(in the rows, 128 means zero)
Here are made-up elements, facts about them, and rows of numbers that follow some of those facts. Name the element behind each unnamed row.

How the elements are related:
μ: belongs to class; Θ: points at; Λ: is of sort
[z892 z645 z371 z561 z119 z800 z25 z557 z700 z346 z718 z959 z374 z796 z982 z467 z659 z713 z862 z873 z454 z757 z629 z810 z935 z421 z689 z182 z445 z691 z372 z928 z120 z224 z58 z446 z533 z265 z663 z592 z209 z33 z307 z251 z677 z468 z37 z550 z384 z151 z444 z554 z273 z188 z324 z745] μ b
[z865 z936 z776 z951 z903 z967 z103 z359 z117 z848 z83 z809 z128 z685 z902 z785 z652 z799 z164 z913 z459 z144 z323 z127 z217 z479 z977 z5 z415 z712 z295 z852 z228 z662 z793 z589 z595 z262 z787 z670 z840 z331 z905 z191 z47 z95 z472 z723 z530 z330 z256 z193 z624 z322 z4 z626 z628 z125 z961 z152 z442 z410 z576 z671 z279 z922 z786 z669 z334 z303 z666 z735 z920 z260 z305] μ a
{z892 z757 z58 z152} Θ z446
{z371 z800 z128 z862 z445 z928 z723 z4 z442 z922} Θ z530
{z936 z561 z810 z410} Θ z848
{z776} Θ z913
{z119} Θ z374
{z119 z852} Θ z787
{z951 z144} Θ z533
{z25} Θ z95
{z557} Θ z922
{z557 z128} Θ z793
{z103 z902 z533} Θ z193
{z103} Θ z809
{z103 z359} Θ z670
{z700} Θ z652
{z359} Θ z935
{z359 z902 z295 z4} Θ z117
{z346 z902 z913 z786} Θ z265
{z83 z793} Θ z662
{z809 z445 z224} Θ z330
{z809 z467 z152} Θ z442
{z959 z415 z331 z920} Θ z800
{z959 z193} Θ z262
{z685 z372} Θ z421
{z902 z384} Θ z323
{z902} Θ z576
{z785 z217} Θ z712
{z785} Θ z125
{z785 z666} Θ z37
{z374 z323 z209} Θ z723
{z164 z810 z152 z922} Θ z83
{z164} Θ z127
{z459} Θ z331
{z144 z669} Θ z659
{z127 z677 z444} Θ z217
{z796 z589} Θ z372
{z796 z589} Θ z626
{z479} Θ z685
{z479 z5 z454 z331 z260} Θ z862
{z479} Θ z873
{z977} Θ z735
{z977} Θ z58
{z467 z188} Θ z47
{z5 z372} Θ z757
{z873 z191} Θ z346
{z712 z530 z256 z152} Θ z629
{z712 z120 z530} Θ z468
{z454 z33 z303} Θ z120
{z454} Θ z961
{z757 z324} Θ z256
{z228} Θ z902
{z810} Θ z786
{z589 z58} Θ z303
{z421 z592} Θ z776
{z421 z256 z151} Θ z982
{z595} Θ z415
{z595} Θ z295
{z262 z445} Θ z128
{z689} Θ z228
{z670 z279} Θ z152
{z670 z209} Θ z4
{z331} Θ z5
{z691} Θ z967
{z691 z33} Θ z628
{z120 z251} Θ z903
{z191} Θ z561
{z47 z442} Θ z718
{z95} Θ z928
{z95} Θ z459
{z472} Θ z677
{z265} Θ z865
{z265 z576} Θ z671
{z663} Θ z307
{z592} Θ z384
{z624} Θ z689
{z322} Θ z905
{z307} Θ z589
{z628} Θ z410
{z550} Θ z454
{z384} Θ z936
{z786} Θ z467
{z669} Θ z33
{z554} Θ z745
{z920} Θ z273
{z260} Θ z209
{z305} Θ z103
{z892 z645 z951 z903 z25 z103 z913 z144 z796 z467 z5 z712 z589 z372 z928 z723 z58 z592 z209 z33 z624 z628 z410 z576 z37 z671 z922 z550 z334 z151 z444 z554} Λ e
{z371 z865 z936 z776 z561 z800 z967 z557 z700 z359 z346 z117 z83 z809 z959 z652 z799 z374 z164 z459 z323 z127 z217 z479 z659 z862 z873 z295 z852 z454 z757 z228 z935 z793 z595 z262 z689 z182 z670 z445 z331 z691 z905 z472 z224 z446 z533 z265 z663 z256 z193 z322 z307 z4 z626 z125 z251 z961 z677 z468 z384 z669 z666 z273 z735 z305} Λ c
{z119 z848 z718 z128 z685 z902 z785 z982 z977 z415 z713 z629 z810 z662 z421 z787 z840 z120 z191 z47 z95 z530 z330 z152 z442 z279 z786 z303 z188 z324 z745 z920 z260} Λ d

Some rows with their names:
z589: [118 168 118 106 116 154  98 145  92 107 108 121 106  85 121 113 126 122
 110 166 177  73 148 120 165 161 147 149 190  77 106 107 158 112 101 147
 127  70  96 134  93 120]
z735: [128 140 107 146 101 143  73 111 106 145 111 113 129  77 128 103  90 150
 128 152 163 136 161 120 134 157 145 153 167  81  73 102 112 126  49 166
 118 148 134 154 101  77]
z865: [131 150  94 142 109 114 100 100  96 145 115 125 134  92 132 119  84 162
 123 139 168 127 121 137 136 155 143 157 167 105  66 101  99 126  68 167
 124 160 132 178  97  80]
z712: [115 163 117 104 117 163 103 145  95  98 116 119 107  91 122 110 124 126
 110 171 158  74 133 109 158 167 137 151 183  85 102 108 155 109  98 154
 127  73  95 140  85 124]
z144: [121 181 105 101 125 125 128 132  83 107 115 131 112 102 125 127 121 132
 104 157 181  63 106 137 168 163 141 152 188 102  97 105 143 111 119 152
 135  84  94 159  84 122]
z303: [119 136  80  98 111 113 166 124 112 114 111 158 130 122 123 111  81 143
  95 138 112  98 124 181 148 140 118 167 180  73  69 133 197 123  97 150
 141 156 152 128 113 108]
z799: [131 148  93 143 109 115 103 103  96 145 117 126 133  92 131 118  83 164
 122 137 165 123 123 136 137 155 144 157 167 107  65 100 103 125  68 166
 124 158 134 178  97  80]
z723: [119 156 114 113 140 152 117 155  98 113 101 121 107 100 118 115 144 108
 104 178 174  13 143  95 170 178 130 156 184  70 110 116 134 106 100 167
 126  73  90 140  84 110]
z95: [115 129  93  95 107 140 139 127 123 113 104 143 128 114 120  97  92 128
 103 160 117 103 153 168 144 146 114 161 177  44  78 137 200 123  77 157
 136 147 152 103 111 100]
z669: [128 139 103 139 106 143  76 116  97 135 107 111 127  79 127 109  84 152
 127 145 155 120 169 116 133 157 148 155 172  77  76  98 119 121  41 164
 119 141 136 144 102  72]
z967: [131 149  93 143 108 115 103 103  95 146 117 126 134  90 131 118  81 163
 122 138 163 125 123 136 137 156 144 158 167 108  64  99 101 126  68 167
 124 159 133 179  97  80]
z624: [121 180 104 100 125 125 127 133  83 107 114 131 112 101 125 127 122 130
 104 157 182  60 106 136 168 163 142 152 187 103  97 105 144 110 118 152
 135  84  94 159  84 122]
z164: [130 147  87 134 115 118 109 109  85 133 118 122 131  95 132 123  75 165
 121 133 150 106 128 132 136 159 145 160 170 107  64  94 110 118  58 166
 126 151 135 167  93  76]
z561: [138 161  85 156 108 115 151 134  71 167 145 149 131 106 131 133  51 184
 131 137 157 122 157 124 144 170 134 135 149  98  28  91 127 129  83 142
 135 117 131 142  89  58]
z467: [129 183 108 129 129 132 168 153  81 124 135 152 114 126 125 139  96 155
 111 150 176  91 119  98 159 170 117 130 167  93  77 102 141 119 148 121
 145  54  89 139  82 108]
z873: [140 154  94 165 118 120 144 125  85 152 131 143 135 117 132 136  50 186
 129 124 161 143 146  96 128 163 123 135 152  92  48  92 107 129  90 131
 137 124 128 143  97  60]
z533: [136 145 107 168 111 148 114 132  95 150 125 131 130 102 128 122  56 176
 135 138 157 154 185  80 123 163 124 131 153  66  57  94 118 130  72 130
 130 113 129 119 102  57]
z659: [139 153  96 175 110 123 143 126  94 163 139 147 135 110 131 129  56 189
 129 130 159 160 139 100 129 161 120 135 146 101  43  97 103 136  98 133
 134 130 129 159  98  68]
z151: [129 181 109 135 126 134 168 157  83 125 136 154 113 120 125 137  93 159
 110 147 174  96 124  98 159 166 119 132 167  97  76 103 146 121 150 117
 144  54  90 140  86 111]
z444: [125 179 107 122 126 144 171 151  80 107 146 150 115 131 128 136  85 165
 113 152 155 104 103  91 150 174 110 132 160 105  71  99 146 116 142 123
 147  56  88 139  74 113]
z371: [137 127 103 183 127 150 134 151 101 159 123 135 129 109 124 122  69 168
 129 144 144 103 187  57 129 175 113 141 147  66  57 103 103 126  73 144
 126 114 125 129  99  53]

Which element is each row?
No name comes twice in this set of rows, the named rows included.
[119 167 118 111 118 152 100 150  93 110 104 122 104  80 119 113 128 119
 107 161 176  61 158 116 168 161 149 151 192  74 107 109 160 113 102 145
 126  68  96 133  98 119] => z5
[135 148  90 157 116 137 150 125  84 130 147 140 136 125 135 132  36 200
 130 127 125 156 125  87 114 168 113 139 142 109  39  88 110 124  83 135
 138 126 128 147  84  68] => z677
[137 132 105 179 122 149 127 145 100 158 124 134 129 107 125 121  65 170
 131 143 148 119 184  62 127 172 116 138 147  67  57 101 108 128  73 140
 128 114 126 127  99  54] => z445
[129 128 101 147 124 140  88 122 102 139 101 111 128  90 125 112  96 142
 123 152 157  79 168  96 135 168 137 160 169  71  81 103 101 116  42 175
 118 143 131 145  98  66] => z4

The same elements again, as new rows of numbers:
Known rows:
z119: [101 137  30 174  53 129 129  83 127 156 186 102 159  61 126 121 164 108
 133 145 112 121 149 104 125  97 123 200 135 156 103 138 177]
z561: [154 122  55 160 125 150 138 114 111 107 143 138 142 129 176 116 201 116
  91 133 168 123  83 106 149 116 138  88 135 110 145 166 135]
z384: [155 125  52 161 123 151 137 110 113 108 144 139 142 128 174 118 202 115
  93 134 169 125  86 105 148 116 136  91 135 110 146 166 136]
z25: [111 127  91 169  88 113 103  99 102 159 154  81 130  70 145 109 158 172
  83 137 144  83 127 150 102 117 149  55 131 100 170 129 151]
z4: [172 131 117 114 149 156 180 128 148 111 113 126 114 178 122 149 147  89
 114  92 158 127 124 121 112 118 120 122 113 105 117 142 112]
z629: [ 76 109  53 157  85 137 160 141 130 146 173 107 154  72 158 115 175 127
 119 161 128  93 121 117 154 127 149 152 150 173  88 153 153]
z700: [153 152  48 144 122 198 104  76   9 128 160 100  67 122 182 194 135  99
  63 153 129 135  46  71 175 126 122  66 120 180 188 197 104]
z303: [104 118 110 105 113 129 191 149 173 154 155  87 116 124  82 133 122  87
 123 116 123  82 158 125 113 125 128 185 126 173  66 115 117]
z442: [109 114 116 104 107 141 202 149 163 150 151  88 129 120 101 133 108  99
 132 111 111  96 153 135 114 119 130 185 123 166  70 121 134]
z589: [116 137 149 110 131 105 139 133 147 161 127  78  86 114  79 144 125 138
 101 113 151  73 186 159  76 134 133  79 121 102 128 102  98]
z188: [100 106  53 159  72 137 156 117 128 153 184  92 159  78 149  96 154 121
 104 142 117  90  98 117 143 108 145 158 136 172 109 140 169]
z191: [122 112 115 104 102 140 199 139 163 154 158  83 131 124  94 123  98  94
 123 103 107  92 141 132 109 111 128 187 117 166  80 112 138]
z659: [148 120  55 153 133 150 141 125 111 103 143 145 141 125 181 118 205 121
  95 142 171 125  90 107 157 124 141  82 141 112 138 169 126]
z144: [136 127 156 108 117 119 152 123 136 159 129  72 105 115  96 132  98 149
 101  96 132  86 164 169  71 117 135  79 112  93 145 101 121]
z120: [ 86 109  51 157  84 131 153 131 133 150 181  99 149  76 144 103 171 118
 108 154 128  84 113 111 149 122 146 154 145 176  95 143 151]
z928: [101 126  92 161  94 114 109 112 101 154 150  91 129  66 154 116 166 179
  93 149 146  89 140 152 109 126 151  51 139  98 161 134 144]
z454: [148 125  52 166 126 145 131 111 117 110 142 136 134 133 168 119 208 110
  88 135 176 116  84 101 149 120 137  90 135 115 143 165 130]
z723: [121 137 152 111 118 119 149 126 135 156 123  83 104 106  98 149 110 151
 118 109 134  99 192 168  73 125 132  88 119  89 130 108 120]
z662: [ 99 114 118 100 111 143 207 161 163 148 147  96 129 117 110 141 115 103
 139 121 114 101 163 137 120 129 133 181 130 165  61 126 128]
z273: [144 124  55 157 129 153 143 124 111 103 138 146 143 124 185 125 208 123
 102 144 171 130  95 109 155 125 141  87 143 110 134 172 131]
z193: [175 128 117 111 150 157 183 129 147 109 115 125 117 178 124 145 142  91
 111  91 157 128 123 124 113 117 121 120 114 105 120 140 112]

Which element is each row?
No name comes twice in this set of rows, the named rows included.
[153 134 125 140 144 159 185 126 155 118  96 117 109 195 128 162 153  87
 114  86 163 115 113 123 109 123 121 121 106 113 116 154 125] => z217
[140 138 131 170 133 163 190 118 159 128  81 105 106 211 135 175 157  84
 117  78 163 107 101 125 100 123 120 124  95 117 116 167 143] => z666
[103 112 115  93 115 143 207 162 161 145 151  98 130 114 107 137 114 104
 139 122 113 101 164 135 122 128 133 180 132 165  61 123 123] => z848
[153 143  40 173 109 147 121  89 112 109 143 144 142 119 162 134 206 108
 111 134 164 142 113  99 137 109 124 115 133 100 141 165 145] => z374
[146 131  45 167 133 130 114 109 127 116 147 132 118 135 143 118 221  95
  77 138 189  96  89  90 146 124 131  90 136 122 142 158 111] => z307
[157 158 112  79 163 206 156 119  42 120 127 106  41 160 145 235  93  84
  97 133 124 150 110  92 153 145 111  89 113 171 142 181  63] => z652
[159 132 115 108 161 151 180 143 152 108 111 133 107 174 121 154 161  89
 116 106 168 123 137 120 121 131 123 116 123 108 104 144  95] => z961
[ 82 107  54 147  85 139 163 143 126 144 177 109 159  67 162 109 169 131
 121 161 122 101 124 120 155 126 151 151 151 169  90 151 154] => z718
[103 128  90 160  92 114 107 110 100 154 150  93 131  61 153 118 166 178
  96 150 145  94 145 152 108 125 151  54 140  96 160 134 143] => z209
[165 128 118 101 157 159 187 146 146 102 112 137 116 170 135 152 151  98
 121 104 160 134 136 127 122 128 125 116 123 102 107 146 103] => z865
[137 127  56 167 129 151 139 123 116 107 134 143 137 131 180 130 214 118
 100 142 176 121  92 105 154 129 139  88 140 113 134 176 130] => z468
[ 89 110  52 158  79 135 156 129 130 149 180 100 155  75 150 106 166 122
 112 153 122  92 114 115 147 119 146 155 144 171  98 146 159] => z713
[154 137 108 108 167 139 167 143 162 112 114 132  93 177 101 157 175  77
 109 111 181 107 143 110 120 137 120 116 126 115 100 139  79] => z735
[174 129 115 110 151 155 180 131 149 109 116 126 113 175 122 146 146  89
 112  93 159 126 126 121 113 120 121 120 115 105 119 140 109] => z936
[179 132 114 120 147 150 174 118 153 116 118 117 110 183 109 140 143  80
 101  84 159 115 113 117 108 111 117 124 107 109 127 134 113] => z479

Now the same elements, written a new way:
Some rows with their names:
z468: [173 120 125 155 107 140 148 115 101 121  91 103 116 126 149 136 111 143
 161 105 131 140 152 161 111 109  89  83 181 125]
z629: [152 187 139 173  94 192 147  98 119 124  84 112 124 111 163 129 103 133
 132  95 150 116 173 171  99 188  79 103 169 128]
z533: [165 112 127 156 117 141 147 115 105 125  83 100 112 114 151 133 109 123
 164 110 112 144 146 156 114 121  96  89 180 128]
z936: [174  90  87 175  83 140 149 118 100 105  83 119 113 133 132 141 115 102
 161 108 123 121 139 170 115 122  86  89 189 118]
z865: [176  99  96 174  98 150 152 120 101 115  86 115 122 143 138 137 118 119
 155 109 153 122 135 146 114 132  87  87 179 126]
z712: [151  73 118 160  54 186 153 108 107 159  85 146 140 118 117 142 117 108
 172 114 188  98 161 148 107 165  72  53 175 162]
z444: [137  81 148 140  72 169 149 105 107 167  98 135 130 102 133 138 111 110
 169 114 176 116 173 155 103 153  78  61 172 155]
z913: [151  75 120 169  62 185 156 108 105 137  95 151 140 105 128 139 117  97
 181 121 189 109 153 144 107 179  59  62 168 156]
z663: [168 116 124 155 111 139 148 114 102 119  87 102 113 116 149 135 108 131
 166 107 113 142 149 158 113 116  93  87 181 128]
z810: [148 179 134 171  87 184 145  97 118 112  81 113 118  97 162 131 101 116
 137  96 128 118 174 182 100 188  77 107 173 123]
z905: [176  98  95 175  98 151 151 121 102 118  87 114 122 146 137 137 117 118
 151 109 152 121 135 148 114 130  89  88 180 127]
z371: [170 112 124 147  99 136 144 113 101 111  75  98 121 110 158 145 107 149
 144 105  99 139 147 164 115 109  92  73 186 143]
z670: [173  94  98 172 102 156 149 120 104 127  67 111 120 135 138 136 115 114
 156 109 127 124 132 144 120 139  95  88 184 133]
z550: [140  89 148 152  76 173 147 102 114 153  96 135 133  94 128 134 112 111
 174 120 169 124 166 168 102 142  75  64 168 156]
z324: [149 182 138 172  97 192 147  97 120 122  78 110 122 101 160 128 100 122
 143  96 134 118 172 168 100 190  82 106 170 134]
z628: [145  68 116 169  58 181 150 107 113 147  90 147 136 113 115 137 117  89
 171 120 186 103 152 160 106 160  72  65 172 156]
z809: [176  97  97 172  97 154 151 120 101 119  75 113 121 135 140 138 114 117
 159 108 129 122 136 146 119 136  91  85 184 133]
z785: [152 159 107 187  84 198 152 103 117 118  80 120 127 125 152 131 107 102
 127  95 160  94 159 147 102 215  81 109 171 138]
z410: [146  66 111 169  47 174 148 106 111 140  90 152 131 110 113 140 118  84
 169 120 179 103 155 180 105 150  67  66 176 144]
z922: [149  67 118 160  51 184 148 107 111 146  76 145 145 109 125 146 118 110
 150 119 173 101 151 161 109 160  71  51 176 170]
z982: [150 186 139 173  97 192 147  99 121 122  85 111 124 110 163 126 104 129
 133  97 151 117 170 172  97 189  80 107 167 126]

Rows to name:
No name comes twice in this set of rows, the named rows included.
[149  72 119 168  62 186 152 109 112 149  95 148 141 121 121 136 120 101
 159 122 208 105 150 155 104 164  67  62 167 152] => z671
[177  99  94 172  92 152 150 119 101 120  75 115 119 135 136 140 115 116
 160 106 127 121 139 149 118 133  89  83 187 129] => z83
[169 116 123 160 111 135 149 111 102 106  98  99 114 116 143 133 106 126
 174 106 113 141 148 156 108 107  94  88 179 137] => z454
[172  93  95 170  96 148 152 120  99 120  84 112 119 139 138 139 114 112
 159 106 135 119 137 138 115 136  93  89 184 135] => z472
[176  99  96 174  98 151 153 119  99 111  85 114 121 133 139 137 114 113
 170 108 130 124 137 140 116 140  87  87 182 132] => z776
[144 178 139 172 100 189 147  99 121 120  81 109 122 103 164 126 102 117
 131  98 139 118 167 167 100 193  83 111 168 132] => z119
[152 160 107 183  75 196 148 102 117 106  69 118 134 116 160 138 106 114
 109  97 143  95 151 156 104 212  80 100 173 152] => z128
[140  89 147 154  75 171 148 101 113 151  99 135 132  93 126 133 110 109
 180 119 167 123 166 168 101 139  75  64 169 157] => z33
[166 112 125 156 111 139 146 115 103 122  85 102 112 114 150 134 108 127
 166 108 110 143 148 163 114 114  92  89 182 125] => z384
[152 163 107 194  86 199 152 100 119 110  84 120 127 119 146 128 105  98
 142  98 154  97 157 149  99 209  82 112 169 142] => z303
[155 163 109 184  75 200 148 102 118 110  65 119 134 116 159 138 108 119
 114  96 141  97 153 156 106 213  79  97 174 149] => z442
[142  86 148 141  63 171 143 102 113 145  83 132 141  87 140 146 111 132
 150 118 154 121 161 174 105 140  74  48 173 172] => z928
[150 157 111 190  92 202 153 105 118 113  78 121 128 115 160 129 108  97
 128 101 157 104 151 144 104 229  76 114 167 136] => z902
[147  69 119 168  65 186 152 108 111 148  93 148 139 112 122 137 118  95
 169 122 193 105 151 149 107 170  68  64 168 157] => z576

